Below is a small trained network, with its code and all its weights. Each question gives an input and a target symbol and asks what happens when units are switched off, that is, made to give their printed mean instead of their output.

import numpy as np


def w(rows, s, z=0):
    codes = np.array(rows[::2]) - 128.0
    scale = np.full(codes.shape[1], s)
    scale[-1] = z or s
    return codes * scale


def f(y):
    return y / 2 * (1 + np.tanh(0.7978845608 * (y + 0.044715 * y**3)))


def softmax(a):
    e = np.exp(a - a.max(-1, keepdims=True))
    return e / e.sum(-1, keepdims=True)


def log_softmax(a):
    a = a - a.max(-1, keepdims=True)
    return a - np.log(np.exp(a).sum(-1, keepdims=True))


def net(x, mask):
    ids = ['ΓΘΞΠΣΨβδεζτω'.index(c) for c in x.split()]
    T = len(ids)
    res = E[ids] + P[:T]
    r = res
    for j in range(2):
        rows = slice(4 * j, 4 * j + 4)
        q, k, v = (r @ M[0][rows].T for M in (Q, K, V))
        z = softmax(np.where(np.tri(T) > 0, q @ k.T / 4**0.5, -1e9)) @ v
        o = O[0][rows]
        res = res + np.where(mask[j], z, o[:, -1]) @ o[:, :-1]
    y = f(res @ A[0][:, :-1].T + A[0][:, -1])
    res = res + np.where(mask[2:10], y, B[0][:, -1]) @ B[0][:, :-1]
    return log_softmax(res[-1] @ U[:, :-1].T + U[:, -1])


Q, K, V, O, A, B = {}, {}, {}, {}, {}, {}
E = w([
[157,122,129,61],'Γ',
[67,53,116,225],'Θ',
[101,89,115,152],'Ξ',
[139,7,34,159],'Π',
[104,111,99,156],'Σ',
[143,66,131,106],'Ψ',
[105,69,180,111],'β',
[110,146,113,120],'δ',
[107,43,159,162],'ε',
[144,105,163,69],'ζ',
[85,99,147,138],'τ',
[101,132,154,114],'ω',
],0.015)
P = w([
[40,148,71,79],'0',
[244,182,95,175],'1',
[113,123,149,136],'2',
[87,47,25,104],'3',
[208,120,94,182],'4',
[98,122,158,124],'5',
[84,32,4,113],'6',
],0.016)
Q[0] = w([
[78,48,99,152],'H0',
[132,101,109,73],'H0',
[119,99,101,85],'H0',
[154,102,249,150],'H0',
[119,165,191,135],'H1',
[134,108,47,102],'H1',
[160,119,81,93],'H1',
[88,181,152,97],'H1',
],0.017)
K[0] = w([
[24,122,172,145],'H0',
[120,146,137,38],'H0',
[88,147,129,50],'H0',
[213,24,252,146],'H0',
[161,105,121,207],'H1',
[68,145,79,72],'H1',
[74,98,41,81],'H1',
[200,122,95,156],'H1',
],0.014)
V[0] = w([
[148,180,11,156],'H0',
[190,93,76,6],'H0',
[214,47,132,125],'H0',
[122,234,195,13],'H0',
[165,215,117,217],'H1',
[151,13,49,156],'H1',
[132,213,218,174],'H1',
[31,105,184,120],'H1',
],0.012)
O[0] = w([
[69,147,148,62,121],'H0',
[137,34,184,100,135],'H0',
[139,114,251,144,105],'H0',
[193,88,80,75,75],'H0',
[84,137,111,87,28],'H1',
[81,134,184,160,199],'H1',
[141,145,104,78,10],'H1',
[171,150,102,166,198],'H1',
],0.013,0.011)
A[0] = w([
[44,95,71,2,79],'N0',
[79,43,78,195,97],'N1',
[48,161,227,120,125],'N2',
[244,120,139,174,137],'N3',
[236,97,213,169,47],'N4',
[99,70,81,195,63],'N5',
[211,200,141,203,11],'N6',
[128,147,139,194,97],'N7',
],0.0074,0.012)
B[0] = w([
[145,163,245,72,150],'N0',
[110,151,148,87,251],'N1',
[190,135,80,88,239],'N2',
[122,157,168,145,228],'N3',
[86,170,53,121,211],'N4',
[142,176,168,104,207],'N5',
[123,38,131,66,175],'N6',
[145,136,124,90,207],'N7',
],0.012)
U = w([
[161,63,106,130,158],'Γ',
[104,211,119,135,1],'Θ',
[105,109,11,155,166],'Ξ',
[188,163,91,90,98],'Π',
[40,91,87,146,159],'Σ',
[109,146,177,204,138],'Ψ',
[65,20,152,186,187],'β',
[101,152,189,101,47],'δ',
[254,199,165,174,150],'ε',
[148,72,149,98,110],'ζ',
[30,116,110,97,155],'τ',
[144,169,140,62,52],'ω',
],0.0089,0.0082)

Each question gives the input, a string of symbols that net reads in full, and the target symbol t.
The units are the heads (4 rows each of Q, K, V and O) and the neurons (one row each of A and B). Each row of codes is followed by its name. A weight is (code - 128) times the scale printed after its matrix; where a second scale follows, it is the last column's (O, A, B and U).
mask holds one flag per unit, heads first, then neurons. A switched-off unit (its flag False) gives its mean, the last column of its rows in O or B, instead of its output. The means were averaged over made-up inputs and are rounded, as every weight is.
A unit's drop is (log p(t) with every unit on - log p(t) with that unit switched off) / (log p(t) with every unit on - log p(t) with every unit switched off).
The circuit of an input: a set's keep is (log p(t) with only the set's units on - log p(t) with every unit switched off) / (log p(t) with every unit on - log p(t) with every unit switched off). Starting from all 10 units, units are removed one at a time, each time the one whose removal leaves the highest keep (on an exact tie, the one counted first), for as long as the keep stays at least 0.8.
circuit, biggest first: the units of the circuit, biggest drop first
top k neurons: the k neurons with the biggest drops, biggest first
heads that matter: for each layer, one digit per head in row order, 1 if its drop is at least 0.15 and else 0, layers parted by /
input ω ε β Γ, target Π: circuit, biggest first => [H0, N0]
input Γ Σ β Ψ, target ζ: heads that matter => 10
input Σ β ω τ Σ, target Ψ: circuit, biggest first => [N2]
input ε Θ Γ Ψ, target Ψ: circuit, biggest first => [H1, N2, N6]
input β Θ ζ, target ζ: circuit, biggest first => [H1, H0, N4]
input Σ ε ω Ψ, target τ: top 2 neurons => [N2, N0]
input Γ Γ ω τ τ, target Ψ: top 2 neurons => [N2, N3]
input Σ Ξ Ψ ω Γ τ τ, target τ: heads that matter => 10
input Σ Σ τ β τ β Γ, target τ: circuit, biggest first => [H0, N2]
input ε ζ Ψ ω, target Ψ: circuit, biggest first => [H1, N6]
input Ψ Σ Π Σ β Σ Ξ, target β: top 2 neurons => [N2, N4]
input Ξ Ψ ω ω β ε, target ε: top 4 neurons => [N2, N6, N4, N7]
input Ψ τ Γ Θ Ξ ζ, target ζ: circuit, biggest first => [H1, H0]
input ω Ψ ε β β, target Ψ: circuit, biggest first => [N4, H0]
input Π β ω δ, target δ: heads that matter => 11
input β Ξ β τ ε τ Γ, target ε: heads that matter => 11
input δ τ Γ ω Σ Ψ Ξ, target ω: heads that matter => 10
input ε ε Ψ Γ, target Ψ: heads that matter => 01
input ζ δ τ ζ Σ Γ τ, target Γ: heads that matter => 11
input ε δ Γ ζ, target Ψ: circuit, biggest first => [H1, N6]
input δ ε τ β Σ β δ, target ω: circuit, biggest first => [N0, H0]
input Γ Γ Ξ Ξ, target ζ: heads that matter => 10
input τ τ Σ τ τ ε, target ε: circuit, biggest first => [H0]
